[[120 132 133 130]
 [131 124 131 122]
 [100 149 131 148]
 [149 113 123 115]
 [144 118 122 121]]
->
[120 124 131 115]

[[134 105 115]
 [128 108 115]
 [126 134 133]]
->
[134 108 133]

[[129 134 124]
 [111 105 147]
 [119 119 137]]
->
[129 105 137]

[[142 117 117 116 117]
 [121 118 118 117 118]
 [152 117 117 116 116]
 [128 118 118 117 118]]
->
[142 118 117 117]

[[121 140 138 118 128]
 [121 133 132 125 128]
 [117 151 141 124 129]]
->
[121 133 141]

[[125 154]
 [106 135]]
->
[125 135]

[[149 101 148 140]
 [133 104 145 148]
 [134 110 151 146]]
->
[149 104 151]

[[137 158]
 [125 107]]
->
[137 107]
---
[[119 117 138 134]
 [138 150 127 119]
 [133  99 127 122]]
->
[[119 117]
 [138 150]
 [133  99]]

[[118 105 149 108]
 [132 145 116 142]
 [115 109 148 111]]
->
[[118 105]
 [132 145]
 [115 109]]

[[142 120 127]
 [133 155 143]
 [109 145 113]]
->
[[142 120]
 [133 155]
 [109 145]]

[[103 138]
 [152 100]
 [146 153]
 [109 135]
 [131 153]]
->
[[103 138]
 [152 100]
 [146 153]]

[[130 129 127 122 108]
 [132 129 132 118 109]
 [129 129 125 123 107]]
->
[[130 129]
 [132 129]
 [129 129]]

[[125 105]
 [124 119]
 [125 135]
 [131 123]
 [142 143]]
->
[[125 105]
 [124 119]
 [125 135]]
---
[[140 136 135 106]
 [132 121 149 143]
 [118 122 146 113]]
->
[[140 136]
 [132 121]
 [118 122]]

[[152 145 123 138]
 [116 105 123 122]
 [142 105 111 116]
 [114 148 149 115]
 [108 123 123 138]]
->
[[152 145]
 [116 105]
 [142 105]]

[[116 116 122 130]
 [116 115 154 149]
 [117 117 120 125]
 [116 116 156 154]
 [116 116 148 147]]
->
[[116 116]
 [116 115]
 [117 117]]

[[133 145 140]
 [149 134 126]
 [116 112 118]
 [135 149 146]
 [154 144 142]]
->
[[133 145]
 [149 134]
 [116 112]]

[[126 120 130 131 136]
 [134 127 128 131 149]
 [130 125 130 130 151]
 [131 123 132 115 142]]
->
[[126 120]
 [134 127]
 [130 125]]

[[146 156 107]
 [120 127 123]
 [116 117 138]
 [103 119 148]
 [124 117 121]]
->
[[146 156]
 [120 127]
 [116 117]]

[[112 140 147]
 [127 135 134]
 [146 142 106]]
->
[[112 140]
 [127 135]
 [146 142]]
---
[[148 129 119 136 121 104 114 120 117 139 132 143 112 128 134]
 [125 127 124 133 123 128 134 122 134 128 133 129 120 135 132]
 [106 138 130 128 106 151 145 134 153 131 125 105 138 121 119]]
->
[[148 119 121 114 117 132 112 134]
 [125 124 123 134 134 133 120 132]
 [106 130 106 145 153 125 138 119]]

[[149 115 151 143 104 148]
 [110 138 112 113 145 113]
 [110 139 111 114 146 113]
 [148 118 148 144 108 144]
 [145 117 145 140 111 147]
 [146 116 146 143 110 145]
 [110 139 111 114 146 113]]
->
[[149 151 104]
 [110 112 145]
 [110 111 146]
 [148 148 108]
 [145 145 111]
 [146 146 110]
 [110 111 146]]

[[133 147 122 112 134 143 123 130 125 127 123 121 133 147 131 137]
 [101 109 118 127 114 138 148 117 145 134 131 133 124 128 126 114]
 [123 124 129 128 138 131 127 130 128 128 130 128 126 131 126 129]
 [138 122 131 116 126 131 119 127 128 137 131 145 127 136 120 125]]
->
[[133 122 134 123 125 123 133 131]
 [101 118 114 148 145 131 124 126]
 [123 129 138 127 128 130 126 126]
 [138 131 126 119 128 131 127 120]]

[[ 98 156 148 150 155 141]
 [102 145 151 150 145 147]]
->
[[ 98 148 155]
 [102 151 145]]

[[114 149]
 [152 146]
 [115 108]
 [114 142]
 [122 106]]
->
[[114]
 [152]
 [115]
 [114]
 [122]]

[[115 136 141]
 [135 121 151]
 [127 139 111]
 [118 118 131]]
->
[[115 141]
 [135 151]
 [127 111]
 [118 131]]
---
[[115 120 154]
 [151 121 110]
 [144 112 130]
 [100 142 143]
 [131 104 157]]
->
[[121 110]
 [112 130]]

[[102 123 144]
 [144 118 122]
 [119 139 116]
 [131 154 125]]
->
[[118 122]
 [139 116]]

[[128 128 107 138 126]
 [120 117 136 124 128]
 [129 128 126 129 127]
 [117 113 138 128 132]]
->
[[117 136]
 [128 126]]

[[127 105 143 108 132]
 [127 100 148 102 131]
 [112 121 142 124 143]]
->
[[100 148]
 [121 142]]

[[130 123 127 130 133]
 [138 100 121 138 154]
 [130 127 120 118 121]]
->
[[100 121]
 [127 120]]

[[127 129 132 128]
 [151 126 126 122]
 [132 131 128 126]
 [122 132 124 119]
 [143 128 118 130]]
->
[[126 126]
 [131 128]]
